[111  80 161  71 102  64 158 104 171 168 118 158 103 120 133  97 168 100
 158  74  96 112 116 145  96 152 130 126  97 117 137 158  94 143  96 166
  81] : Z_374
[ 91 134 109 164 168 142  80 147 136 163 171 148  90 171  89 150 165 153
 123 152 146 103  71  92  86 164 160  73  73 161  72 182 119 105 117 166
 176] : Z_224
[147 117 105 152 119 130  92 143  81 110 126  88 111 106 132 139 149  99
 103 147 110 114 124 131 146  93 140 128 145 128 108  96 104 127 120  95
 127] : Z_236
asked: [111  80 161  71 102  64 158 104 171 168 118 158 103 120 133  97 168 100
 158  74  96 112 116 145  96 152 130 126  97 117 137 158  94 143  96 166
  81]  Z_374
asked: [147 117 105 152 119 130  92 143  81 110 126  88 111 106 132 139 149  99
 103 147 110 114 124 131 146  93 140 128 145 128 108  96 104 127 120  95
 127]  Z_236

[131 146 133 131 133 142 108] : Z_383
[127 126 128 128 126 128 128] : Z_47
[124 180 128 127 128 138 130] : Z_831
[115 113 115 126 153  96 140] : Z_705
[130 131 124 127 126 131 123] : Z_234
[ 90 140 120 108  63  88 116] : Z_104
dup Z_831:   [128]
dup Z_705:   [115]

[118 176  94 122  95 116 129 173 150 155 142  99  83 117 100 124  74 146
 176  94  77  87 176 165 175 110 157  77  92 103  81 114 157 163 103  85
 135  80 143 118  74 124 128] : Z_451
[107 154 135 160 165 116 131 139 103 160 147 112  91 162 132  77  78 151
 124 118 124 103 178  76  91 173 174 143 136 101 149  77  85 137 124  75
 180 123 117 172 132 132 119] : Z_140
[138 164  99 107  96  89 139 164 125  79  77 116 145 146 118 173 141  75
  89  78 150 126 133 109  96 142 100  96  99 154 181 160 137  91  87  89
 132 156  74 110  93 112 165] : Z_804
[156 100 121 165 156 176 118 141 139  88 112 152  94  75 122  90  93 128
  83 116 170 133 145 104 180  83 148 177  83 135 154 151  86 172 126 147
  81 165 175 143 174 182 145] : Z_708
[137 128  83 161 148 115 136 145 113 128  78 170 165 145  82 177 127  94
 105 111  92 159  99  96 142  89  98 155 137 121 128  93 116 100 117 171
 141 169  97 167  82  82 131] : Z_755
[168 130 156 164 129  91 165  84 162 108  98 124 114  85 141  83 141 121
 171 182 136 105 105 154 161  78  96  88 168  82 140 101  93  86 133 171
 130  78 166 160 168 125 105] : Z_475
[155  95 153  81  89 119 120  95 112 151 151 161 131  92 137  96 171 125
 155 100 178 110 150 119 130 121 165 136  92  85 103 176  87 102 129 134
 129 175 129 137 115  79 151] : Z_136
[109 161 168 155  77 130 163  78 162 172 110 153 111 120 163 171 160 116
 173 122 162 109 178  76 144 158 171 104 111 134 179 104 145  92  94 154
 130  81 122 165 149 148 100] : Z_524
[107 154 135 160 165 116 131 139 103 160 147 112  91 162 132  77  78 151
 100 118 139 103 178  76 180 136 169 149 131  88 113  94 166 140 102  84
 145  89 110 158  99 138 153] : Z_553
[171 155 107 172 157  74 168 130  91  78 180  99 120 123 142 170 168  76
 100  78 139  77  94 118 153 120 141  90 107 110 144 142 172 130 160  90
 149 151 136 111  82  84 128] : Z_550
[156 169 127  89 158 176  74  91 182 153 182 101 139 164 152 162 125  92
  96 176 111 171  76 120  79 166 162 138 103  91 126 175 131  88  88  94
 125 120 148  78 176 137 123] : Z_914
[119 168 171 128 169 163  88  91 130 162 144 104 160  76 142 161 170 116
 134 132  74 103 128 159 157  90 157 175 128 177  75 127  80 135 118 109
 146 168 100 140  95 120 118] : Z_55
asked: [109 161 168 155  77 130 163  78 162 172 110 153 111 120 163 171 160 116
 173 122 162 109 178  76 144 158 171 104 111 134 179 104 145  92  94 154
 130  81 122 165 149 148 100]  Z_524
asked: [156 169 127  89 158 176  74  91 182 153 182 101 139 164 152 162 125  92
  96 176 111 171  76 120  79 166 162 138 103  91 126 175 131  88  88  94
 125 120 148  78 176 137 123]  Z_914
asked: [156 100 121 165 156 176 118 141 139  88 112 152  94  75 122  90  93 128
  83 116 170 133 145 104 180  83 148 177  83 135 154 151  86 172 126 147
  81 165 175 143 174 182 145]  Z_708
asked: [107 154 135 160 165 116 131 139 103 160 147 112  91 162 132  77  78 151
 100 118 139 103 178  76 180 136 169 149 131  88 113  94 166 140 102  84
 145  89 110 158  99 138 153]  Z_553
asked: [118 176  94 122  95 116 129 173 150 155 142  99  83 117 100 124  74 146
 176  94  77  87 176 165 175 110 157  77  92 103  81 114 157 163 103  85
 135  80 143 118  74 124 128]  Z_451

[155  74  66 127 111 128 136 151 107 152 120 149 171] -> Z_175
[124 161  87 161 178 164  89 141 161 121  87  83 124] -> Z_593
[ 80  67  80 128 105  92 113 153  76 170 130 151 126] -> Z_731
[155  74 136 127 111 128 136 142 171 152 120 149 171] -> Z_43
[127 163 122  86  88 135 139 135 184 135  83 132 149] -> Z_894
asked: [155  74  66 127 111 128 136 151 107 152 120 149 171]  Z_175
dup Z_731:   [80]
dup Z_894:   [135]
asked: [124 161  87 161 178 164  89 141 161 121  87  83 124]  Z_593
asked: [127 163 122  86  88 135 139 135 184 135  83 132 149]  Z_894

[112 105 155 139 183 104] : Z_63
[107 107 137 133 151 107] : Z_225
[153 137 131 123 141 130] : Z_686
[152 103 148 148 144 165] : Z_766
[113  95 145 134 137 130] : Z_131
[139 126 118 126  98 126] : Z_245
[ 98 166 144  97 120 129] : Z_279
[126 107 137 140 112 154] : Z_438
dup Z_225:   [107]
dup Z_245:   [126]
dup Z_766:   [148]

[116 152 128 128 128 143 128 123 107 111 124 124 148 128 179] : Z_594
[147 138 119 138  92 139 129 119 139 137 132  79 132 176 129] : Z_697
[141 130 133 104 102 116 106 129 102 154 169 116 120  96 116] : Z_211
[126 150 105 107 127 171 129 141 150 134 143 120 110 123 130] : Z_792
[ 89 165 148 149 132 154 148 134 120  95 102 122 100 127 153] : Z_840
[130 116 139 139 130 115 130 139 142 136 109 120 120 139 100] : Z_649
dup Z_792:   [150]
dup Z_840:   [148]
asked: [116 152 128 128 128 143 128 123 107 111 124 124 148 128 179]  Z_594
asked: [126 150 105 107 127 171 129 141 150 134 143 120 110 123 130]  Z_792

[ 99 110 157 143 114 132 104 153 105 135 130 139 107  96 175 130 136 138
 127 127 182 133 108 134 151 141  91 144 145 126 135 113 121  93 123 127
 152 138  96 126 134 157 123 144 135] = Z_387
[101 110 156 141 116 131 105 151 108 133 130 126 109 100 169 129 136 137
 126 126 178 133 111 131 149 140  96 142 143 126 134 113 122  96 124 128
 150 137  99 127 133 155 123 141 135] = Z_313
[ 99 110 157 142 114 132 130 152 105 122 130 122 107 153 173 130 136 137
 128 126 114 133 109 132 150 141  93 142 145 122 135 112 122  94 124 128
 153 138  97 125 130 156 114 114 135] = Z_879
[ 97 110 159 145 114 132 104 186 103  97 131 141 106  96 179 131 136 138
 127 127 186 134 107 186 152 142  89 146 145 126 136 112 122  92 122 128
  97 138  96  97 132 160 123 145 135] = Z_683
asked: [ 97 110 159 145 114 132 104 186 103  97 131 141 106  96 179 131 136 138
 127 127 186 134 107 186 152 142  89 146 145 126 136 112 122  92 122 128
  97 138  96  97 132 160 123 145 135]  Z_683
asked: [ 99 110 157 143 114 132 104 153 105 135 130 139 107  96 175 130 136 138
 127 127 182 133 108 134 151 141  91 144 145 126 135 113 121  93 123 127
 152 138  96 126 134 157 123 144 135]  Z_387
asked: [101 110 156 141 116 131 105 151 108 133 130 126 109 100 169 129 136 137
 126 126 178 133 111 131 149 140  96 142 143 126 134 113 122  96 124 128
 150 137  99 127 133 155 123 141 135]  Z_313
asked: [ 99 110 157 142 114 132 130 152 105 122 130 122 107 153 173 130 136 137
 128 126 114 133 109 132 150 141  93 142 145 122 135 112 122  94 124 128
 153 138  97 125 130 156 114 114 135]  Z_879

[145 145 145 174 138]  Z_229
[ 92  92 145 174 130]  Z_384
[174 174 174 174 174]  Z_919
dup Z_919:   [174]
dup Z_229:   [145]
dup Z_384:   [92]
asked: [145 145 145 174 138]  Z_229

[140 168 140 109] = Z_169
[176 127 121 112] = Z_585
[178 107 141 190] = Z_907
[110 115 126 116] = Z_459
[135 111 110 160] = Z_186
[112  94 148 185] = Z_379
asked: [178 107 141 190]  Z_907
dup Z_169:   [140]

[148 136 150 107 152 115 114 126 135 156  93 116 100 117 127 142 130 150
 108 119 152 101 140 107 100 137 117 134 156 143 143 147 111 108 147 135
 134 123 161 156 104 109 151 105 109 138 110 135 119 121 116 126] : Z_624
[156  98 111 149 136 140 142 112 126 143 149 157 103 132 123 141 137 115
 123 147  99 113 136 170 133 161 142 117 117 116 147 123 139 132 124 129
 134 161 128 104 108 168 101 101 144  98 123 137 105 102 131 153] : Z_775
[ 96 101  90 156 112 153 156 145 146 121 155 148 150 122 146 115 106 104
 123 119 102 140  98 145 162 145 144 100 109  83 137  83 140 128 129 146
 148 112  87  88 127 153  90 154 140 100 110 147 108 113 104 133] : Z_454
[ 90 129 144 168 121 162 152  93  76 157  90 177  98  74 100 106  90 162
  75  90  76 123 160 130  97 161 174 147 161 124 140  98  86  76 119 119
 173 157 142 133 107  76 121 104 167 177  93 147  98  71  91 158] : Z_148
[111 107  98 149 123 162 168 150 166 144 133 153 133 106 142 117  97 122
  97 106 115 121  96 134 141 157 148  99 121  87 154  88 125 111 140 154
 161 104 104 105 109 147  91 132 133  95  91 166  93  94  85 149] : Z_844
[156  98 111 139 136 140 142 112 126 143 149 157 103 132 123 141 137 115
 123 147  99 113 136 170 133 161 142 117 117 116 147 123 139 132 124 129
 134 161 128 104 108 168 101 148 150 145 126 123 145 117 109 136] : Z_452
[122 114 121 115 149 130 136 143 153 162  95 123 104 103 142 135 110 135
  89 103 136 107 111 107 111 152 121 104 147 105 159 113 113  97 157 154
 150  96 137 131  87 118 124 111 104 113  80 156  92 101  82 122] : Z_116
[137 165 141 185  78 188 181 116 158 139 155 184 166  84  95  71  78 162
 101  88 146 181 139 124 126 120 193 163 131 130 106  88  96 105  92 106
 166 144 105 132 170 129 113 107 186  77 139 158  99  84 131 184] : Z_447
[120  69  92 100 181  95 110 150 113 157 130 103  94 173 175 191 177  81
 152 178  87  75 109 165 153 166  84  75 115 100 174 146 179 159 170 166
 108 121 135  98  81 166 115 175  92 176 120 115 158 163 103  78] : Z_126
[122 116 123 116 133 120 120 125 132 140 104 119 107 108 128 126 113 128
 103 108 129 104 120 110 112 116 118 114 137 114 136 116 112 103 136 133
 134 110 130 126 101 114 125 113 111 116  99 133 105 109 101 117] : Z_923
[152 130 161  98 174 108 103 124 150 189  59 110  72  89 136 149 114 167
  74  91 172  73 148  82  77 158 113 128 193 135 164 138  87  69 172 151
 157 107 182 169  68  88 167  86  93 130  69 149  88  99  82 114] : Z_480
asked: [152 130 161  98 174 108 103 124 150 189  59 110  72  89 136 149 114 167
  74  91 172  73 148  82  77 158 113 128 193 135 164 138  87  69 172 151
 157 107 182 169  68  88 167  86  93 130  69 149  88  99  82 114]  Z_480
asked: [111 107  98 149 123 162 168 150 166 144 133 153 133 106 142 117  97 122
  97 106 115 121  96 134 141 157 148  99 121  87 154  88 125 111 140 154
 161 104 104 105 109 147  91 132 133  95  91 166  93  94  85 149]  Z_844
asked: [148 136 150 107 152 115 114 126 135 156  93 116 100 117 127 142 130 150
 108 119 152 101 140 107 100 137 117 134 156 143 143 147 111 108 147 135
 134 123 161 156 104 109 151 105 109 138 110 135 119 121 116 126]  Z_624
asked: [122 114 121 115 149 130 136 143 153 162  95 123 104 103 142 135 110 135
  89 103 136 107 111 107 111 152 121 104 147 105 159 113 113  97 157 154
 150  96 137 131  87 118 124 111 104 113  80 156  92 101  82 122]  Z_116
asked: [156  98 111 149 136 140 142 112 126 143 149 157 103 132 123 141 137 115
 123 147  99 113 136 170 133 161 142 117 117 116 147 123 139 132 124 129
 134 161 128 104 108 168 101 101 144  98 123 137 105 102 131 153]  Z_775
asked: [120  69  92 100 181  95 110 150 113 157 130 103  94 173 175 191 177  81
 152 178  87  75 109 165 153 166  84  75 115 100 174 146 179 159 170 166
 108 121 135  98  81 166 115 175  92 176 120 115 158 163 103  78]  Z_126

[130 130 130 130 126 119 139 127 122] : Z_756
[125 130 121 128 126 119 130 128 127] : Z_650
[121 132 114 129 129 109 132 121 125] : Z_664
[ 92 105 117 132 125 101 119 101 181] : Z_433
[ 92 105 105 134 125 101 119 144 181] : Z_308
dup Z_433:   [101]
dup Z_756:   [130]
asked: [125 130 121 128 126 119 130 128 127]  Z_650
dup Z_308:   [105]
asked: [130 130 130 130 126 119 139 127 122]  Z_756
asked: [ 92 105 105 134 125 101 119 144 181]  Z_308
asked: [ 92 105 117 132 125 101 119 101 181]  Z_433

[133 123 123 139 134] -> Z_111
[130 119  76 136 129] -> Z_960
[128 144 139 116 108] -> Z_46
[136 136 136 136 129] -> Z_562
[ 76 132 136 136 107] -> Z_543
dup Z_543:   [136]
dup Z_111:   [123]
dup Z_562:   [136]
asked: [ 76 132 136 136 107]  Z_543
asked: [133 123 123 139 134]  Z_111

[188 188 188 188 182] : Z_868
[ 72  72  95  95 112] : Z_851
[112 112 112 112 112] : Z_203
dup Z_203:   [112]
dup Z_868:   [188]
asked: [112 112 112 112 112]  Z_203
asked: [188 188 188 188 182]  Z_868

[192 192 192 190]  Z_49
[113 113 119 191]  Z_413
[113 192 167 121]  Z_688
dup Z_413:   [113]
dup Z_49:   [192]
asked: [113 192 167 121]  Z_688
asked: [113 113 119 191]  Z_413

[146 146  77 148] -> Z_32
[179  89 179 179] -> Z_404
[ 89  89 179 103] -> Z_896
[156 156 145 183] -> Z_21
[156 156 145 136] -> Z_741
[ 89 139 179 139] -> Z_436
[145 145 164 121] -> Z_441
dup Z_436:   [139]
dup Z_404:   [179]
dup Z_32:   [146]

[131 131 127 129 132 149 128 121 128 122 136 122 121 120 134 131 139 114
 125 140 124] : Z_254
[109 147  97 125 137 123 131 122 134 123 116 121 123 114 108 126  86 102
  87 144 127] : Z_717
[153 138 139 131 126 136 136 126 126 131 117 126 140 126 136 132  89 126
 133 126 117] : Z_71
[114 189  98 133 142 122 134 114 128 134 115 135 148 117  94 128  61 125
  85 128 162] : Z_661
[144 175 130 138 139 124 130 105 121 128 140 136 131 115 124 136 118 129
 129 131 130] : Z_619
asked: [109 147  97 125 137 123 131 122 134 123 116 121 123 114 108 126  86 102
  87 144 127]  Z_717
dup Z_717:   [123]
asked: [114 189  98 133 142 122 134 114 128 134 115 135 148 117  94 128  61 125
  85 128 162]  Z_661
asked: [131 131 127 129 132 149 128 121 128 122 136 122 121 120 134 131 139 114
 125 140 124]  Z_254
asked: [153 138 139 131 126 136 136 126 126 131 117 126 140 126 136 132  89 126
 133 126 117]  Z_71

[113 180 193 106 123 140 187] = Z_533
[113 181 194 106 125 142 190] = Z_314
[132 131 138 125 124 132 132] = Z_611
[114 169 188 109 119 127 166] = Z_38
[120 164 195 106 122 131 163] = Z_81
[139 126 127 143 155 135 143] = Z_910
dup Z_910:   [143]
dup Z_611:   [132]

